Below is a small trained network, with its code and all its weights. Each question gives an input and a target symbol and asks what happens when units are switched off, that is, made to give their printed mean instead of their output.

import numpy as np


def w(rows, s, z=0):
    codes = np.array(rows[::2]) - 128.0
    scale = np.full(codes.shape[1], s)
    scale[-1] = z or s
    return codes * scale


def f(y):
    return np.maximum(y, 0)


def softmax(a):
    e = np.exp(a - a.max(-1, keepdims=True))
    return e / e.sum(-1, keepdims=True)


def log_softmax(a):
    a = a - a.max(-1, keepdims=True)
    return a - np.log(np.exp(a).sum(-1, keepdims=True))


def net(x, mask):
    ids = ['ΓΠΦαβδεημξστω'.index(c) for c in x.split()]
    T = len(ids)
    res = E[ids] + P[:T]
    r = res
    for j in range(2):
        rows = slice(3 * j, 3 * j + 3)
        q, k, v = (r @ M[0][rows].T for M in (Q, K, V))
        z = softmax(np.where(np.tri(T) > 0, q @ k.T / 3**0.5, -1e9)) @ v
        o = O[0][rows]
        res = res + np.where(mask[j], z, o[:, -1]) @ o[:, :-1]
    y = f(res @ A[0][:, :-1].T + A[0][:, -1])
    res = res + np.where(mask[2:18], y, B[0][:, -1]) @ B[0][:, :-1]
    return log_softmax(res[-1] @ U[:, :-1].T + U[:, -1])


Q, K, V, O, A, B = {}, {}, {}, {}, {}, {}
E = w([
[97,95,164,132,92,115,169,98,96],'Γ',
[222,127,147,73,110,139,164,161,160],'Π',
[106,109,95,146,94,128,184,61,122],'Φ',
[204,117,54,99,147,139,156,174,153],'α',
[215,128,93,90,143,130,152,161,162],'β',
[117,62,96,158,93,127,80,93,118],'δ',
[211,175,125,81,123,152,96,5,133],'ε',
[167,133,84,49,137,102,191,161,152],'η',
[152,102,160,81,155,82,85,132,36],'μ',
[68,124,210,113,77,102,162,153,87],'ξ',
[96,140,128,177,168,100,109,131,181],'σ',
[95,107,151,121,82,115,177,95,110],'τ',
[212,105,102,109,91,164,179,155,174],'ω',
],0.017)
P = w([
[191,187,103,201,92,122,220,96,2],'0',
[197,84,175,133,84,44,168,97,160],'1',
[149,108,121,97,48,57,107,135,168],'2',
[139,95,107,104,79,100,102,136,165],'3',
[131,98,105,104,100,121,111,145,157],'4',
[129,98,109,106,116,139,126,142,156],'5',
[128,101,118,107,127,148,132,134,153],'6',
[129,108,122,109,138,153,138,134,153],'7',
[131,112,128,105,146,151,137,131,152],'8',
[136,119,139,102,155,155,135,130,152],'9',
[138,118,144,109,160,153,145,124,152],'10',
[138,124,133,115,164,146,147,127,151],'11',
[140,131,149,109,170,130,145,122,158],'12',
],0.009)
Q[0] = w([
[138,138,138,119,128,231,32,167,92],'h1',
[233,134,80,71,95,155,222,196,184],'h1',
[80,99,177,94,59,168,107,116,42],'h1',
[78,126,128,144,62,128,82,1,86],'h2',
[224,91,69,101,111,115,182,126,184],'h2',
[146,45,132,88,72,126,110,171,100],'h2',
],0.0077)
K[0] = w([
[150,125,160,70,125,172,116,166,151],'h1',
[136,253,133,130,99,183,239,135,100],'h1',
[104,83,156,77,103,141,110,128,122],'h1',
[107,26,126,44,96,187,84,59,179],'h2',
[150,194,75,144,114,183,155,80,57],'h2',
[129,103,153,91,112,189,122,181,98],'h2',
],0.011)
V[0] = w([
[158,105,171,140,62,135,107,196,94],'h1',
[117,139,185,119,189,106,73,235,186],'h1',
[9,149,187,120,112,112,145,130,135],'h1',
[134,132,82,50,109,78,199,187,85],'h2',
[188,120,255,78,39,105,158,79,77],'h2',
[122,174,171,89,202,74,72,104,96],'h2',
],0.0085)
O[0] = w([
[165,207,90,220,72,129,104,140,134,140],'h1',
[93,192,55,130,197,150,162,84,110,45],'h1',
[174,34,98,186,236,240,99,99,95,63],'h1',
[138,141,127,84,50,90,2,114,70,187],'h2',
[167,102,124,198,41,78,39,62,207,255],'h2',
[147,98,61,60,128,147,165,11,139,88],'h2',
],0.0083,0.0041)
A[0] = w([
[78,101,160,176,147,133,52,102,163,123],'n1',
[148,184,96,147,101,131,48,161,205,168],'n2',
[60,164,201,112,118,116,170,216,99,114],'n3',
[137,196,131,81,135,117,115,212,43,76],'n4',
[51,125,72,147,120,79,152,35,122,186],'n5',
[110,154,81,224,90,73,42,128,162,2],'n6',
[140,92,60,41,101,151,116,92,107,159],'n7',
[141,109,153,208,104,70,97,151,181,166],'n8',
[141,134,107,91,123,175,180,178,179,149],'n9',
[76,70,132,162,72,134,150,86,66,190],'n10',
[53,140,109,118,192,216,135,115,137,82],'n11',
[170,114,114,93,226,240,254,131,77,65],'n12',
[54,112,93,112,238,137,149,151,187,156],'n13',
[156,99,136,48,154,95,66,124,39,88],'n14',
[75,162,78,176,131,146,52,110,96,109],'n15',
[77,96,48,95,204,176,174,140,98,135],'n16',
],0.008,0.0071)
B[0] = w([
[152,143,92,132,85,150,119,186,177,168],'n1',
[97,111,101,128,152,132,190,85,55,228],'n2',
[134,100,69,218,107,150,91,134,174,151],'n3',
[93,109,60,166,112,131,65,87,173,139],'n4',
[109,95,171,185,127,102,109,205,124,170],'n5',
[136,206,198,106,151,204,112,155,149,202],'n6',
[117,160,181,208,168,115,100,92,191,154],'n7',
[93,92,109,121,170,149,175,114,80,248],'n8',
[180,164,99,90,196,103,105,167,134,164],'n9',
[107,157,104,131,242,79,166,145,171,160],'n10',
[209,173,178,136,78,151,121,190,157,152],'n11',
[11,82,215,116,43,191,53,82,141,173],'n12',
[153,86,72,2,146,108,163,91,128,193],'n13',
[162,113,130,76,171,99,38,137,65,146],'n14',
[116,67,124,119,154,87,153,124,154,140],'n15',
[193,186,158,232,78,124,94,164,130,167],'n16',
],0.0081,0.014)
U = w([
[145,98,120,122,122,148,136,120,109,77],'Γ',
[109,182,142,72,122,143,170,116,79,135],'Π',
[145,73,143,119,114,111,133,173,105,3],'Φ',
[123,114,76,144,84,115,96,131,152,69],'α',
[119,138,105,114,91,104,127,122,134,80],'β',
[254,176,57,145,171,76,201,175,123,182],'δ',
[32,30,76,53,148,118,184,52,114,169],'ε',
[127,127,139,114,145,103,59,120,87,106],'η',
[131,149,109,131,104,120,133,23,179,113],'μ',
[170,121,94,155,139,187,109,101,116,98],'ξ',
[173,167,170,92,115,139,99,185,210,175],'σ',
[144,90,125,120,121,149,133,124,101,66],'τ',
[21,130,177,232,132,120,127,169,138,214],'ω',
],0.0082,0.0044)

Each question gives the input, a string of symbols that net reads in full, and the target symbol t.
The units are the heads (3 rows each of Q, K, V and O) and the neurons (one row each of A and B). Each row of codes is followed by its name. A weight is (code - 128) times the scale printed after its matrix; where a second scale follows, it is the last column's (O, A, B and U).
mask holds one flag per unit, heads first, then neurons. A switched-off unit (its flag False) gives its mean, the last column of its rows in O or B, instead of its output. The means were averaged over made-up inputs and are rounded, as every weight is.
A unit's drop is (log p(t) with every unit on - log p(t) with that unit switched off) / (log p(t) with every unit on - log p(t) with every unit switched off).
The circuit of an input: a set's keep is (log p(t) with only the set's units on - log p(t) with every unit switched off) / (log p(t) with every unit on - log p(t) with every unit switched off). Starting from the 12 units with the biggest drops (on a tie, the unit counted first), units are removed one at a time, each time the one whose removal leaves the highest keep (on an exact tie, the one counted first), for as long as the keep stays at least 0.8.
units of the circuit, in order: the units of the circuit, biggest drop first
k most important neurons: the k neurons with the biggest drops, biggest first
which heads matter: for each layer, one digit per head in row order, 1 if its drop is at least 0.15 and else 0, layers parted by /
input δ ω α σ ω σ τ ξ σ δ ω α Π, target δ: units of the circuit, in order -> n12
input σ Φ α Γ σ η σ σ Π σ δ, target ω: which heads matter -> 00
input Π σ σ μ μ ξ η, target Π: which heads matter -> 11
input σ α σ σ Π μ σ α Φ τ ω, target σ: which heads matter -> 01
input μ σ τ, target ω: units of the circuit, in order -> n13; n5
input μ σ σ μ ω Π, target μ: 2 most important neurons -> n7; n2
input σ Π σ μ σ Π μ Π σ σ σ σ δ, target ω: units of the circuit, in order -> n13; n5
input ξ δ ε μ ξ Γ Π ξ μ σ ω, target ξ: which heads matter -> 11
input σ Π μ Π ω μ ε Φ Π Π η, target σ: units of the circuit, in order -> n2; n8
input α Π σ ω σ σ σ τ ω, target α: units of the circuit, in order -> h2; h1; n3; n4
input η Φ α σ σ σ σ α, target η: units of the circuit, in order -> h2; n14
input μ σ σ σ μ σ σ ω, target μ: which heads matter -> 01
input Φ σ β, target Φ: units of the circuit, in order -> h1; n8
input μ Π δ μ σ Π Π σ α σ τ σ σ, target σ: which heads matter -> 11
input σ σ ξ Π σ ε σ σ σ ω ω, target σ: which heads matter -> 01
input μ α σ ω, target μ: most important neuron -> n7
input ξ μ Π σ β β ε μ τ, target ω: 2 most important neurons -> n13; n5
input δ σ ω σ σ σ Π σ σ σ σ ω η, target δ: 3 most important neurons -> n12; n9; n6
input μ σ σ μ σ, target δ: units of the circuit, in order -> h2; h1; n12; n16
input β ξ σ σ Γ, target ω: units of the circuit, in order -> n13
input σ η ω σ σ β, target σ: 4 most important neurons -> n12; n2; n8; n9
input η σ σ Γ δ ω, target η: units of the circuit, in order -> h2; n14
input σ Π α, target σ: 4 most important neurons -> n12; n2; n8; n9
input ω β σ σ ω μ Π β σ, target δ: 2 most important neurons -> n12; n13
input μ σ δ σ τ σ σ δ ω β σ β, target μ: which heads matter -> 01
input σ σ σ Π μ σ σ μ σ η, target σ: 3 most important neurons -> n12; n16; n2
